Here is a tiny trained network, its code and every weight. The questions are about switching its units off for an input and a class, where a switched-off unit gives its printed mean instead of its output.

import numpy as np


def w(rows, s, z=0):
    codes = np.array(rows[::2]) - 128.0
    scale = np.full(codes.shape[1], s)
    scale[-1] = z or s
    return codes * scale


def f(y):
    return np.maximum(y, 0)


def log_softmax(a):
    a = a - a.max(-1, keepdims=True)
    return a - np.log(np.exp(a).sum(-1, keepdims=True))


def net(x, mask):
    res = np.array(x, float).reshape(1, 4) / 4 @ E
    y = f(res @ A[0][:, :-1].T + A[0][:, -1])
    res = res + np.where(mask, y, B[0][:, -1]) @ B[0][:, :-1]
    return log_softmax(res[-1] @ U[:, :-1].T + U[:, -1])


A, B = {}, {}
E = w([
[114,245,230],'x0',
[177,206,18],'x1',
[2,126,65],'x2',
[129,127,128],'x3',
],0.0089)
A[0] = w([
[224,99,191,85],'N1',
[115,112,160,248],'N2',
[119,49,98,110],'N3',
[2,144,77,146],'N4',
[138,96,108,100],'N5',
[95,122,99,14],'N6',
[198,104,183,120],'N7',
[61,165,201,163],'N8',
[134,99,185,144],'N9',
[164,81,90,100],'N10',
[87,47,64,69],'N11',
[130,241,123,128],'N12',
[42,104,195,160],'N13',
[78,85,158,161],'N14',
[131,60,103,71],'N15',
[120,105,179,129],'N16',
[112,80,101,136],'N17',
[125,199,96,190],'N18',
[112,61,66,122],'N19',
[61,97,109,115],'N20',
[135,191,227,85],'N21',
[149,93,121,133],'N22',
[161,89,84,92],'N23',
[86,208,184,160],'N24',
[122,187,224,69],'N25',
[115,158,155,16],'N26',
[159,122,154,200],'N27',
[88,163,198,98],'N28',
[151,96,114,89],'N29',
[148,140,52,147],'N30',
[89,208,137,86],'N31',
[120,161,68,139],'N32',
[131,50,207,186],'N33',
[221,124,118,162],'N34',
[211,162,68,167],'N35',
[144,146,97,254],'N36',
[133,102,68,62],'N37',
[136,88,127,104],'N38',
[80,174,86,147],'N39',
[89,60,154,119],'N40',
[159,82,116,94],'N41',
[151,170,113,140],'N42',
[175,106,133,58],'N43',
[181,193,194,169],'N44',
[64,137,133,71],'N45',
[138,85,209,164],'N46',
[156,27,123,115],'N47',
],0.014,0.0027)
B[0] = w([
[131,192,236,208],'N1',
[114,67,59,177],'N2',
[163,211,100,209],'N3',
[30,138,254,250],'N4',
[149,181,64,163],'N5',
[76,167,171,155],'N6',
[59,166,248,194],'N7',
[118,121,68,223],'N8',
[160,73,118,180],'N9',
[168,202,108,187],'N10',
[99,164,111,230],'N11',
[156,118,63,220],'N12',
[134,85,117,227],'N13',
[168,22,88,195],'N14',
[140,192,125,192],'N15',
[205,142,71,174],'N16',
[144,142,93,186],'N17',
[152,1,104,195],'N18',
[91,143,105,220],'N19',
[103,141,236,194],'N20',
[152,152,115,227],'N21',
[120,169,98,164],'N22',
[128,166,112,184],'N23',
[144,144,74,230],'N24',
[112,167,84,222],'N25',
[173,187,105,154],'N26',
[72,128,163,167],'N27',
[137,208,84,201],'N28',
[135,216,124,159],'N29',
[143,23,140,196],'N30',
[91,153,81,200],'N31',
[154,84,132,186],'N32',
[161,71,88,223],'N33',
[81,108,240,199],'N34',
[151,68,118,213],'N35',
[186,49,115,176],'N36',
[182,141,133,182],'N37',
[163,139,122,161],'N38',
[117,103,185,192],'N39',
[223,87,75,198],'N40',
[150,198,126,172],'N41',
[176,74,191,167],'N42',
[93,169,193,157],'N43',
[135,100,104,221],'N44',
[52,191,172,176],'N45',
[147,39,82,205],'N46',
[167,185,133,218],'N47',
],0.0049,0.011)
U = w([
[164,251,7,54],'0',
[167,17,63,57],'1',
[86,166,210,70],'2',
[144,127,77,254],'3',
],0.011,0.0066)

Each question gives the input, the list of numbers given to net, and the class t.
The units are the neurons (one row each of A and B). Each row of codes is followed by its name. A weight is (code - 128) times the scale printed after its matrix; where a second scale follows, it is the last column's (A, B and U).
mask holds one flag per neuron, in row order. A switched-off neuron (its flag False) gives its mean, the last column of its row in B, instead of its output. The means were averaged over made-up inputs and are rounded, as every weight is.
A unit's drop is (log p(t) with every unit on - log p(t) with that unit switched off) / (log p(t) with every unit on - log p(t) with every unit switched off).
The circuit of an input: a set's keep is (log p(t) with only the set's units on - log p(t) with every unit switched off) / (log p(t) with every unit on - log p(t) with every unit switched off). Starting from the 12 units with the biggest drops (on a tie, the unit counted first), units are removed one at a time, each time the one whose removal leaves the highest keep (on an exact tie, the one counted first), for as long as the keep stays at least 0.8.
circuit, biggest first: the units of the circuit, biggest drop first
unit that matters most: the unit with the biggest drop
top k neurons: the k neurons with the biggest drops, biggest first
drop when u is switched off: that unit's drop, to one decimal
input [-2,-6,-8,7], class 2: circuit, biggest first	N1
input [-4,8,-7,-3], class 1: top 2 neurons	N35; N30
input [7,-7,2,-4], class 0: circuit, biggest first	N28; N25
input [5,-6,6,1], class 1: circuit, biggest first	N14; N13
input [7,-6,1,-5], class 0: top 2 neurons	N28; N25
input [-4,-4,5,0], class 2: top 2 neurons	N4; N20
input [1,-2,4,1], class 2: circuit, biggest first	N4; N12
input [-1,3,-3,2], class 1: top 2 neurons	N4; N35
input [6,-5,-7,8], class 3: top 3 neurons	N46; N4; N33
input [7,2,8,-6], class 2: top 2 neurons	N4; N39
input [6,0,8,8], class 2: drop when N45 is switched off	0.1
input [3,8,-7,7], class 1: drop when N18 is switched off	0.1
input [0,7,-1,3], class 1: drop when N43 is switched off	0.0
input [4,1,5,-1], class 2: unit that matters most	N4
